Below is a small trained network, with its code and all its weights. Each question gives an input and a class and asks what happens when units are switched off, that is, made to give their printed mean instead of their output.

import numpy as np


def w(rows, s, z=0):
    codes = np.array(rows[::2]) - 128.0
    scale = np.full(codes.shape[1], s)
    scale[-1] = z or s
    return codes * scale


def norm(h):
    return h / np.sqrt((h * h).mean(-1, keepdims=True) + 1e-5)


def f(y):
    return y / 2 * (1 + np.tanh(0.7978845608 * (y + 0.044715 * y**3)))


def log_softmax(a):
    a = a - a.max(-1, keepdims=True)
    return a - np.log(np.exp(a).sum(-1, keepdims=True))


def net(x, mask):
    res = np.array(x, float).reshape(1, 2) / 4 @ E
    u = 0
    for l in range(4):
        y = f(norm(res) @ A[l][:, :-1].T + A[l][:, -1])
        res = res + np.where(mask[u : u + 10], y, B[l][:, -1]) @ B[l][:, :-1]
        u += 10
    return log_softmax(norm(res)[-1] @ U[:, :-1].T + U[:, -1])


A, B = {}, {}
E = w([
[114,59,2,131,184,145,223],'x0',
[99,55,61,194,153,64,56],'x1',
],0.0008)
A[0] = w([
[60,70,69,173,161,77,83,49],'0.n1',
[141,127,154,138,102,139,94,57],'0.n2',
[122,137,157,157,118,117,44,112],'0.n3',
[87,86,1,124,217,120,176,51],'0.n4',
[134,127,164,140,87,113,96,1],'0.n5',
[168,188,147,86,110,160,180,114],'0.n6',
[146,160,120,135,151,125,124,66],'0.n7',
[56,85,130,197,119,56,40,82],'0.n8',
[54,55,41,198,209,64,94,61],'0.n9',
[156,138,138,116,97,127,158,47],'0.n10',
],0.0038,0.00095)
B[0] = w([
[83,102,96,131,96,192,158,196],'0.n1',
[86,78,138,131,99,112,98,131],'0.n2',
[154,65,132,165,181,37,82,166],'0.n3',
[151,27,108,221,183,108,4,251],'0.n4',
[122,112,183,93,142,66,115,132],'0.n5',
[66,91,109,77,71,152,143,177],'0.n6',
[136,103,145,123,132,132,121,120],'0.n7',
[171,76,119,119,137,175,226,203],'0.n8',
[42,105,53,160,70,191,74,252],'0.n9',
[100,84,131,119,73,170,128,125],'0.n10',
],0.0029,0.0034)
A[1] = w([
[173,209,202,144,125,150,78,142],'1.n1',
[95,48,1,159,190,196,140,122],'1.n2',
[107,148,144,90,98,197,196,81],'1.n3',
[101,96,37,186,136,142,156,143],'1.n4',
[174,113,132,223,164,91,114,64],'1.n5',
[114,122,50,118,155,138,194,151],'1.n6',
[188,91,92,170,163,114,90,10],'1.n7',
[130,158,60,133,182,170,133,253],'1.n8',
[113,97,80,220,159,106,52,103],'1.n9',
[62,152,100,116,123,181,114,17],'1.n10',
],0.0038,0.0016)
B[1] = w([
[109,36,7,232,191,67,100,133],'1.n1',
[136,9,137,228,74,128,52,253],'1.n2',
[198,73,123,137,90,145,253,138],'1.n3',
[64,65,162,96,84,151,53,189],'1.n4',
[177,117,160,129,34,158,203,143],'1.n5',
[60,25,125,112,86,151,60,144],'1.n6',
[158,143,108,178,155,151,176,144],'1.n7',
[107,50,107,156,65,38,106,158],'1.n8',
[103,67,121,84,28,203,199,197],'1.n9',
[155,152,188,82,96,164,234,128],'1.n10',
],0.0023,0.0049)
A[2] = w([
[83,220,150,121,182,71,1,81],'2.n1',
[178,110,62,133,102,213,230,96],'2.n2',
[120,242,193,77,158,129,200,64],'2.n3',
[97,142,127,142,179,193,133,2],'2.n4',
[100,108,20,224,208,171,106,41],'2.n5',
[108,162,163,153,176,86,34,30],'2.n6',
[142,108,177,65,80,146,184,199],'2.n7',
[242,139,164,93,167,70,186,93],'2.n8',
[203,175,135,127,146,133,179,99],'2.n9',
[192,95,48,205,231,87,169,107],'2.n10',
],0.0031,0.0023)
B[2] = w([
[76,147,71,78,78,236,199,157],'2.n1',
[3,116,98,86,88,203,14,162],'2.n2',
[157,15,114,211,119,113,96,142],'2.n3',
[91,38,154,96,77,134,96,35],'2.n4',
[174,119,149,141,83,117,185,159],'2.n5',
[63,110,84,74,88,200,125,112],'2.n6',
[146,233,130,167,195,57,93,248],'2.n7',
[127,145,150,228,136,74,14,154],'2.n8',
[114,96,156,145,179,74,29,84],'2.n9',
[167,175,189,156,76,111,115,123],'2.n10',
],0.0028,0.0014)
A[3] = w([
[69,160,149,84,84,142,96,97],'3.n1',
[66,151,110,63,77,171,104,44],'3.n2',
[184,149,73,180,155,162,220,150],'3.n3',
[111,69,47,115,109,188,165,110],'3.n4',
[154,47,69,167,114,178,162,59],'3.n5',
[173,1,81,179,123,175,122,3],'3.n6',
[62,156,109,34,53,163,120,95],'3.n7',
[179,56,137,167,68,131,108,67],'3.n8',
[85,174,150,94,153,115,118,110],'3.n9',
[160,81,78,193,131,112,131,174],'3.n10',
],0.0048,0.0017)
B[3] = w([
[61,138,111,53,167,180,204,152],'3.n1',
[101,154,206,82,166,134,142,168],'3.n2',
[169,162,67,13,47,199,173,112],'3.n3',
[176,102,107,213,65,96,112,206],'3.n4',
[115,80,70,192,33,149,104,205],'3.n5',
[13,4,28,203,7,200,37,254],'3.n6',
[25,181,218,81,208,163,106,187],'3.n7',
[54,113,69,141,147,160,142,207],'3.n8',
[128,72,111,164,83,189,122,135],'3.n9',
[63,204,166,81,135,165,62,197],'3.n10',
],0.0033,0.0048)
U = w([
[247,247,17,33,54,171,234,4],'0',
[229,239,243,216,237,12,21,188],'1',
[22,4,16,250,19,244,23,252],'2',
[6,238,237,20,245,222,145,226],'3',
[244,124,22,74,171,143,251,4],'4',
],0.0046,0.004)

Each question gives the input, the list of numbers given to net, and the class t.
The units are the neurons (one row each of A and B). Each row of codes is followed by its name. A weight is (code - 128) times the scale printed after its matrix; where a second scale follows, it is the last column's (A, B and U).
mask holds one flag per neuron, layer by layer. A switched-off neuron (its flag False) gives its mean, the last column of its row in B, instead of its output. The means were averaged over made-up inputs and are rounded, as every weight is.
A unit's drop is (log p(t) with every unit on - log p(t) with that unit switched off) / (log p(t) with every unit on - log p(t) with every unit switched off).
most important unit: the unit with the biggest drop
top k neurons: the k neurons with the biggest drops, biggest first
k most important neurons of layer l: the k neurons of layer l with the biggest drops, biggest first
drop when u is switched off: that unit's drop, to one decimal
input [-1,-6], class 3: top 2 neurons => [0.n3; 0.n4]
input [-3,-6], class 1: most important unit => 0.n4
input [-4,-3], class 3: top 2 neurons => [0.n8; 0.n1]
input [-6,-2], class 3: top 2 neurons => [2.n1; 1.n2]
input [-6,-5], class 3: top 2 neurons => [0.n8; 0.n1]
input [-5,4], class 1: top 2 neurons => [0.n9; 0.n4]
input [5,-8], class 3: 2 most important neurons of layer 2 => [2.n2; 2.n7]
input [-4,-6], class 1: top 2 neurons => [0.n4; 0.n9]
input [-6,4], class 1: 2 most important neurons of layer 0 => [0.n9; 0.n4]
input [-8,1], class 1: top 2 neurons => [0.n9; 3.n6]
input [-7,-8], class 1: 3 most important neurons of layer 2 => [2.n3; 2.n8; 2.n9]
input [1,-5], class 3: top 2 neurons => [0.n6; 2.n2]
input [-5,-5], class 3: 2 most important neurons of layer 1 => [1.n1; 1.n9]
input [0,-3], class 3: most important unit => 0.n6
input [-8,0], class 1: top 2 neurons => [3.n6; 0.n9]
input [-4,-4], class 3: 2 most important neurons of layer 3 => [3.n6; 3.n7]
input [-8,-1], class 3: 2 most important neurons of layer 2 => [2.n6; 2.n1]
input [-8,3], class 1: drop when 3.n6 is switched off => 0.1
input [-5,0], class 1: drop when 1.n4 is switched off => 0.7
input [-1,-2], class 1: drop when 0.n8 is switched off => 0.6
input [-2,-4], class 1: drop when 2.n6 is switched off => 0.0
input [1,-8], class 3: most important neuron of layer 2 => [2.n2]
